Here is a tiny trained network, its code and every weight. The questions are about switching its units off for an input and a target symbol, where a switched-off unit gives its printed mean instead of its output.

import numpy as np


def w(rows, s, z=0):
    codes = np.array(rows[::2]) - 128.0
    scale = np.full(codes.shape[1], s)
    scale[-1] = z or s
    return codes * scale


def f(y):
    return np.maximum(y, 0)


def softmax(a):
    e = np.exp(a - a.max(-1, keepdims=True))
    return e / e.sum(-1, keepdims=True)


def log_softmax(a):
    a = a - a.max(-1, keepdims=True)
    return a - np.log(np.exp(a).sum(-1, keepdims=True))


def net(x, mask):
    ids = ['δεζμψω'.index(c) for c in x.split()]
    T = len(ids)
    res = E[ids] + P[:T]
    u = 0
    for l in range(2):
        q, k, v = (res @ M[l].T for M in (Q, K, V))
        z = softmax(np.where(np.tri(T) > 0, q @ k.T / 2**0.5, -1e9)) @ v
        res = res + np.where(mask[u], z, O[l][:, -1]) @ O[l][:, :-1]
        u += 1
        y = f(res @ A[l][:, :-1].T + A[l][:, -1])
        res = res + np.where(mask[u : u + 12], y, B[l][:, -1]) @ B[l][:, :-1]
        u += 12
    return log_softmax(res[-1] @ U[:, :-1].T + U[:, -1])


Q, K, V, O, A, B = {}, {}, {}, {}, {}, {}
E = w([
[137,159,149],'δ',
[140,157,145],'ε',
[122,165,139],'ζ',
[148,158,152],'μ',
[96,177,75],'ψ',
[4,15,85],'ω',
],0.012)
P = w([
[94,248,166],'0',
[177,108,14],'1',
[65,191,144],'2',
[204,62,128],'3',
[123,147,202],'4',
[223,82,115],'5',
],0.016)
Q[0] = w([
[230,221,37],'L0H0',
[37,81,253],'L0H0',
],0.0053)
K[0] = w([
[228,215,125],'L0H0',
[1,47,143],'L0H0',
],0.0064)
V[0] = w([
[232,80,58],'L0H0',
[114,3,253],'L0H0',
],0.0065)
O[0] = w([
[59,73,131,3],'L0H0',
[107,175,1,38],'L0H0',
],0.0089,0.0036)
A[0] = w([
[200,134,88,95],'L0N0',
[101,188,70,2],'L0N1',
[79,228,105,104],'L0N2',
[182,255,54,95],'L0N3',
[164,162,189,91],'L0N4',
[65,110,102,6],'L0N5',
[51,214,186,237],'L0N6',
[84,100,14,168],'L0N7',
[185,182,176,82],'L0N8',
[132,173,168,35],'L0N9',
[103,221,58,83],'L0N10',
[61,33,189,12],'L0N11',
],0.0092,0.0073)
B[0] = w([
[173,121,195,143],'L0N0',
[200,225,18,128],'L0N1',
[202,121,114,174],'L0N2',
[127,80,205,155],'L0N3',
[112,107,102,169],'L0N4',
[148,127,248,131],'L0N5',
[137,185,80,255],'L0N6',
[138,97,51,197],'L0N7',
[86,97,101,171],'L0N8',
[115,90,79,145],'L0N9',
[240,153,143,144],'L0N10',
[164,187,2,134],'L0N11',
],0.011,0.0097)
Q[1] = w([
[96,7,50],'L1H0',
[175,182,1],'L1H0',
],0.0069)
K[1] = w([
[101,134,52],'L1H0',
[180,154,254],'L1H0',
],0.0085)
V[1] = w([
[161,37,106],'L1H0',
[177,72,254],'L1H0',
],0.0086)
O[1] = w([
[90,98,1,57],'L1H0',
[197,199,138,2],'L1H0',
],0.0097,0.0075)
A[1] = w([
[74,221,225,154],'L1N0',
[82,103,185,23],'L1N1',
[10,154,123,165],'L1N2',
[57,189,161,101],'L1N3',
[110,93,91,73],'L1N4',
[110,173,73,25],'L1N5',
[40,153,240,172],'L1N6',
[175,96,115,32],'L1N7',
[71,136,198,10],'L1N8',
[14,150,109,92],'L1N9',
[139,156,84,50],'L1N10',
[57,139,140,2],'L1N11',
],0.012,0.013)
B[1] = w([
[151,73,13,254],'L1N0',
[46,187,30,129],'L1N1',
[91,207,177,174],'L1N2',
[143,83,168,166],'L1N3',
[192,175,146,186],'L1N4',
[167,98,105,137],'L1N5',
[158,165,98,201],'L1N6',
[33,139,183,131],'L1N7',
[121,194,206,128],'L1N8',
[196,72,172,141],'L1N9',
[191,76,101,136],'L1N10',
[237,247,57,128],'L1N11',
],0.013,0.0083)
U = w([
[26,181,113,254],'δ',
[170,158,107,78],'ε',
[143,112,154,52],'ζ',
[188,120,185,80],'μ',
[138,103,157,102],'ψ',
[14,2,94,171],'ω',
],0.013,0.011)

Each question gives the input, a string of symbols that net reads in full, and the target symbol t.
The units are the heads (2 rows each of Q, K, V and O) and the neurons (one row each of A and B). Each row of codes is followed by its name. A weight is (code - 128) times the scale printed after its matrix; where a second scale follows, it is the last column's (O, A, B and U).
mask holds one flag per unit, layer by layer, with each layer's heads first. A switched-off unit (its flag False) gives its mean, the last column of its rows in O or B, instead of its output. The means were averaged over made-up inputs and are rounded, as every weight is.
A unit's drop is (log p(t) with every unit on - log p(t) with that unit switched off) / (log p(t) with every unit on - log p(t) with every unit switched off).
The circuit of an input: a set's keep is (log p(t) with only the set's units on - log p(t) with every unit switched off) / (log p(t) with every unit on - log p(t) with every unit switched off). Starting from the 12 units with the biggest drops (on a tie, the unit counted first), units are removed one at a time, each time the one whose removal leaves the highest keep (on an exact tie, the one counted first), for as long as the keep stays at least 0.8.
units of the circuit, in order: the units of the circuit, biggest drop first
most important unit: the unit with the biggest drop
top k neurons: the k neurons with the biggest drops, biggest first
k most important neurons of layer l: the k neurons of layer l with the biggest drops, biggest first
input δ ψ ω μ, target ω: units of the circuit, in order -> (L1H0; L0N6)
input ω ω ζ, target ε: units of the circuit, in order -> (L0N7; L1N0; L1N6)
input ζ ε μ ω μ, target δ: units of the circuit, in order -> (L0N8; L0N6; L1N4; L0N10)
input ω ω ε, target ε: units of the circuit, in order -> (L0N7; L1N0; L1N6)
input ζ ω ω ζ ω ζ, target ω: top 2 neurons -> (L0N6; L0N2)
input ω ε δ δ ω, target δ: most important unit -> L1N0
input ζ ω ω ε ε, target δ: 3 most important neurons of layer 0 -> (L0N8; L0N4; L0N10)
input ω ζ δ μ ω μ, target ω: 3 most important neurons of layer 1 -> (L1N4; L1N6; L1N2)
input ζ ω μ, target ε: units of the circuit, in order -> (L1N0; L1N6; L1H0)
input ψ δ μ ε ε, target δ: 3 most important neurons of layer 0 -> (L0N8; L0N4; L0N6)
input ε ω δ, target ε: units of the circuit, in order -> (L1N0; L1H0; L1N6)
input δ μ ω ζ, target ω: units of the circuit, in order -> (L0N6; L1H0)
input μ ε ζ, target ε: 2 most important neurons of layer 0 -> (L0N0; L0N7)
input δ ω ψ ψ δ, target δ: 2 most important neurons of layer 1 -> (L1N2; L1N4)
input δ μ ω ψ, target ω: most important neuron of layer 1 -> (L1N4)
input ε ω μ ε μ, target δ: top 2 neurons -> (L0N8; L0N4)
input μ ω ε, target ε: 3 most important neurons of layer 1 -> (L1N0; L1N6; L1N3)
input ω ω ε ω δ δ, target ω: 2 most important neurons of layer 0 -> (L0N6; L0N2)
input δ ω ψ, target ε: 2 most important neurons of layer 1 -> (L1N0; L1N6)
input ω ω δ, target ε: top 3 neurons -> (L0N7; L1N0; L1N6)
input ω ω ω ψ ω ε, target ω: top neuron -> (L0N6)
input ω ω μ, target ε: top 2 neurons -> (L0N7; L1N0)
